Below are the code and all the weights of a small trained network. Each question names an input and a class and asks about switching units off, where a switched-off unit gives its printed mean instead of its output.

import numpy as np


def w(rows, s, z=0):
    codes = np.array(rows[::2]) - 128.0
    scale = np.full(codes.shape[1], s)
    scale[-1] = z or s
    return codes * scale


def f(y):
    return y / 2 * (1 + np.tanh(0.7978845608 * (y + 0.044715 * y**3)))


def log_softmax(a):
    a = a - a.max(-1, keepdims=True)
    return a - np.log(np.exp(a).sum(-1, keepdims=True))


def net(x, mask):
    res = np.array(x, float).reshape(1, 8) / 4 @ E
    y = f(res @ A[0][:, :-1].T + A[0][:, -1])
    res = res + np.where(mask, y, B[0][:, -1]) @ B[0][:, :-1]
    return log_softmax(res[-1] @ U[:, :-1].T + U[:, -1])


A, B = {}, {}
E = w([
[52,37,86,33,91,33,208,33,67],'x0',
[32,187,163,106,11,156,231,192,137],'x1',
[145,135,126,126,112,142,122,110,111],'x2',
[99,113,145,140,159,129,144,143,127],'x3',
[73,85,153,142,174,144,145,163,133],'x4',
[78,206,2,65,163,143,68,240,25],'x5',
[121,173,121,148,148,91,162,99,134],'x6',
[138,126,121,135,94,141,92,103,110],'x7',
],0.0069)
A[0] = w([
[72,166,208,205,53,194,168,144,224,254],'n1',
[97,83,63,16,177,64,117,102,70,175],'n2',
[137,153,99,174,254,148,107,226,88,254],'n3',
[25,222,98,87,32,137,159,219,41,112],'n4',
[179,62,208,91,181,94,139,62,135,200],'n5',
[56,104,187,31,77,75,174,83,95,202],'n6',
],0.0078,0.004)
B[0] = w([
[162,193,231,206,51,164,199,140,188,229],'n1',
[19,104,79,67,205,111,90,39,64,217],'n2',
[194,154,107,125,209,152,70,158,105,244],'n3',
[196,44,219,163,213,2,93,137,149,254],'n4',
[189,55,150,70,157,35,111,109,170,194],'n5',
[25,66,126,67,68,77,184,7,155,232],'n6',
],0.0077,0.011)
U = w([
[242,96,227,194,194,93,68,162,200,254],'0',
[129,2,167,72,167,51,149,95,151,239],'1',
[91,193,209,200,59,206,192,186,215,24],'2',
[48,83,181,42,44,110,212,90,181,2],'3',
[179,198,48,151,214,205,68,218,60,39],'4',
[44,100,38,57,202,146,108,92,56,6],'5',
],0.0071,0.0041)

Each question gives the input, the list of numbers given to net, and the class t.
The units are the neurons (one row each of A and B). Each row of codes is followed by its name. A weight is (code - 128) times the scale printed after its matrix; where a second scale follows, it is the last column's (A, B and U).
mask holds one flag per neuron, in row order. A switched-off neuron (its flag False) gives its mean, the last column of its row in B, instead of its output. The means were averaged over made-up inputs and are rounded, as every weight is.
A unit's drop is (log p(t) with every unit on - log p(t) with that unit switched off) / (log p(t) with every unit on - log p(t) with every unit switched off).
The circuit of an input: a set's keep is (log p(t) with only the set's units on - log p(t) with every unit switched off) / (log p(t) with every unit on - log p(t) with every unit switched off). Starting from all 6 units, units are removed one at a time, each time the one whose removal leaves the highest keep (on an exact tie, the one counted first), for as long as the keep stays at least 0.8.
units of the circuit, in order: the units of the circuit, biggest drop first
unit that matters most: the unit with the biggest drop
top k neurons: the k neurons with the biggest drops, biggest first
drop when u is switched off: that unit's drop, to one decimal
input [-2,3,-4,0,-6,6,-5,8], class 0: units of the circuit, in order : n4
input [2,0,5,7,-5,3,2,7], class 5: units of the circuit, in order : n1, n5
input [2,-5,6,3,-6,1,-4,0], class 5: units of the circuit, in order : n4, n1
input [-6,-3,-2,5,-6,1,-1,-3], class 4: units of the circuit, in order : n4, n5
input [3,5,-3,-8,1,-1,7,7], class 3: units of the circuit, in order : n6, n3
input [0,6,8,-5,6,2,3,0], class 0: units of the circuit, in order : n4, n2
input [2,-3,-5,-3,-5,6,4,-6], class 5: top 2 neurons : n2, n1
input [-4,-6,4,2,8,1,1,-4], class 4: units of the circuit, in order : n4, n3
input [0,5,7,4,8,-1,-7,-6], class 2: top 2 neurons : n1, n2
input [2,-1,-5,0,4,5,3,7], class 5: top 3 neurons : n2, n1, n5
input [8,4,-8,-1,-8,-6,5,6], class 3: top 2 neurons : n6, n4
input [0,2,4,2,-4,7,-8,-8], class 0: top 2 neurons : n4, n6
input [7,-8,-7,-4,6,3,-6,-8], class 5: top 2 neurons : n2, n4
input [5,-8,-5,7,-8,6,6,-5], class 5: unit that matters most : n2
input [4,0,4,-5,8,4,0,1], class 5: top 3 neurons : n2, n1, n5
input [-3,7,7,5,6,0,7,7], class 2: top 4 neurons : n1, n5, n3, n2
input [-1,0,-8,-4,-6,2,1,6], class 4: top 2 neurons : n6, n4
input [0,3,6,-4,0,-8,-1,-7], class 2: top 3 neurons : n1, n2, n4
input [-8,6,7,5,-2,-1,5,-5], class 2: top 2 neurons : n1, n5
input [6,-2,8,1,8,4,-1,-3], class 5: units of the circuit, in order : n2
input [-1,-8,8,-3,5,6,-3,0], class 4: drop when n6 is switched off : 0.4
input [-5,0,7,-5,7,4,0,3], class 4: drop when n4 is switched off : 0.1
input [-2,7,-2,5,-8,1,5,1], class 0: top 2 neurons : n4, n6
input [-4,6,-4,4,-2,-3,-5,2], class 2: drop when n1 is switched off : 0.1
